Below are the code and all the weights of a small trained network. Each question names an input and a class and asks about switching units off, where a switched-off unit gives its printed mean instead of its output.

import numpy as np


def w(rows, s, z=0):
    codes = np.array(rows[::2]) - 128.0
    scale = np.full(codes.shape[1], s)
    scale[-1] = z or s
    return codes * scale


def f(y):
    return np.maximum(y, 0)


def log_softmax(a):
    a = a - a.max(-1, keepdims=True)
    return a - np.log(np.exp(a).sum(-1, keepdims=True))


def net(x, mask):
    res = np.array(x, float).reshape(1, 3) / 4 @ E
    y = f(res @ A[0][:, :-1].T + A[0][:, -1])
    res = res + np.where(mask, y, B[0][:, -1]) @ B[0][:, :-1]
    return log_softmax(res[-1] @ U[:, :-1].T + U[:, -1])


A, B = {}, {}
E = w([
[254,126,113],'x0',
[164,199,204],'x1',
[146,200,24],'x2',
],0.0094)
A[0] = w([
[74,203,93,223],'N1',
[104,124,111,96],'N2',
[242,187,91,170],'N3',
[85,88,28,132],'N4',
[162,87,53,154],'N5',
[90,226,200,189],'N6',
[76,146,141,164],'N7',
[83,135,191,243],'N8',
[77,109,81,216],'N9',
[84,149,150,110],'N10',
[88,96,176,196],'N11',
[111,70,147,109],'N12',
[164,145,124,169],'N13',
[26,158,132,162],'N14',
[100,115,103,149],'N15',
[59,247,119,213],'N16',
[128,150,125,82],'N17',
[97,62,192,146],'N18',
[195,150,162,193],'N19',
[186,61,13,223],'N20',
[108,61,110,105],'N21',
[121,141,126,127],'N22',
[70,48,195,162],'N23',
[187,33,190,226],'N24',
[142,136,173,84],'N25',
[158,55,146,253],'N26',
[141,138,154,85],'N27',
[117,100,121,124],'N28',
[223,149,122,145],'N29',
[136,33,157,202],'N30',
[100,99,59,130],'N31',
[102,192,176,183],'N32',
[168,94,53,214],'N33',
[114,189,148,205],'N34',
],0.012,0.0038)
B[0] = w([
[179,147,83,211],'N1',
[123,133,130,145],'N2',
[147,207,240,249],'N3',
[78,151,28,219],'N4',
[73,176,69,201],'N5',
[252,106,110,221],'N6',
[159,116,107,183],'N7',
[138,44,96,222],'N8',
[130,127,72,205],'N9',
[159,105,110,167],'N10',
[122,62,120,210],'N11',
[109,105,122,177],'N12',
[142,151,167,170],'N13',
[169,130,100,222],'N14',
[125,132,117,164],'N15',
[236,123,92,224],'N16',
[130,123,129,134],'N17',
[91,44,122,222],'N18',
[146,140,213,202],'N19',
[8,223,74,255],'N20',
[114,116,105,177],'N21',
[136,133,129,136],'N22',
[108,52,114,248],'N23',
[58,109,192,241],'N24',
[126,103,124,156],'N25',
[82,110,160,212],'N26',
[128,116,124,143],'N27',
[117,118,114,151],'N28',
[132,187,234,213],'N29',
[79,79,126,218],'N30',
[87,143,59,191],'N31',
[207,97,139,193],'N32',
[58,199,112,216],'N33',
[192,123,133,182],'N34',
],0.026,0.009)
U = w([
[85,3,217,159],'0',
[75,172,219,179],'1',
[193,103,135,140],'2',
[89,197,94,2],'3',
[171,143,246,61],'4',
],0.0068,0.00053)

Each question gives the input, the list of numbers given to net, and the class t.
The units are the neurons (one row each of A and B). Each row of codes is followed by its name. A weight is (code - 128) times the scale printed after its matrix; where a second scale follows, it is the last column's (A, B and U).
mask holds one flag per neuron, in row order. A switched-off neuron (its flag False) gives its mean, the last column of its row in B, instead of its output. The means were averaged over made-up inputs and are rounded, as every weight is.
A unit's drop is (log p(t) with every unit on - log p(t) with that unit switched off) / (log p(t) with every unit on - log p(t) with every unit switched off).
most important unit: the unit with the biggest drop
k most important neurons: the k neurons with the biggest drops, biggest first
drop of u: that unit's drop, to one decimal
input [3,-5,-3], class 3: most important unit => N20
input [7,-8,-5], class 3: 3 most important neurons => N20; N5; N3
input [1,-6,-3], class 3: 2 most important neurons => N20; N4
input [2,-1,1], class 1: 2 most important neurons => N4; N16
input [3,0,4], class 1: 2 most important neurons => N3; N29
input [6,-6,-1], class 3: 2 most important neurons => N20; N5
input [5,2,-2], class 1: 2 most important neurons => N6; N16
input [5,0,-4], class 1: 2 most important neurons => N8; N23
input [-1,8,2], class 4: drop of N19 => 0.2
input [5,-6,-3], class 3: drop of N5 => 0.3
input [-3,4,-2], class 2: drop of N6 => 0.3
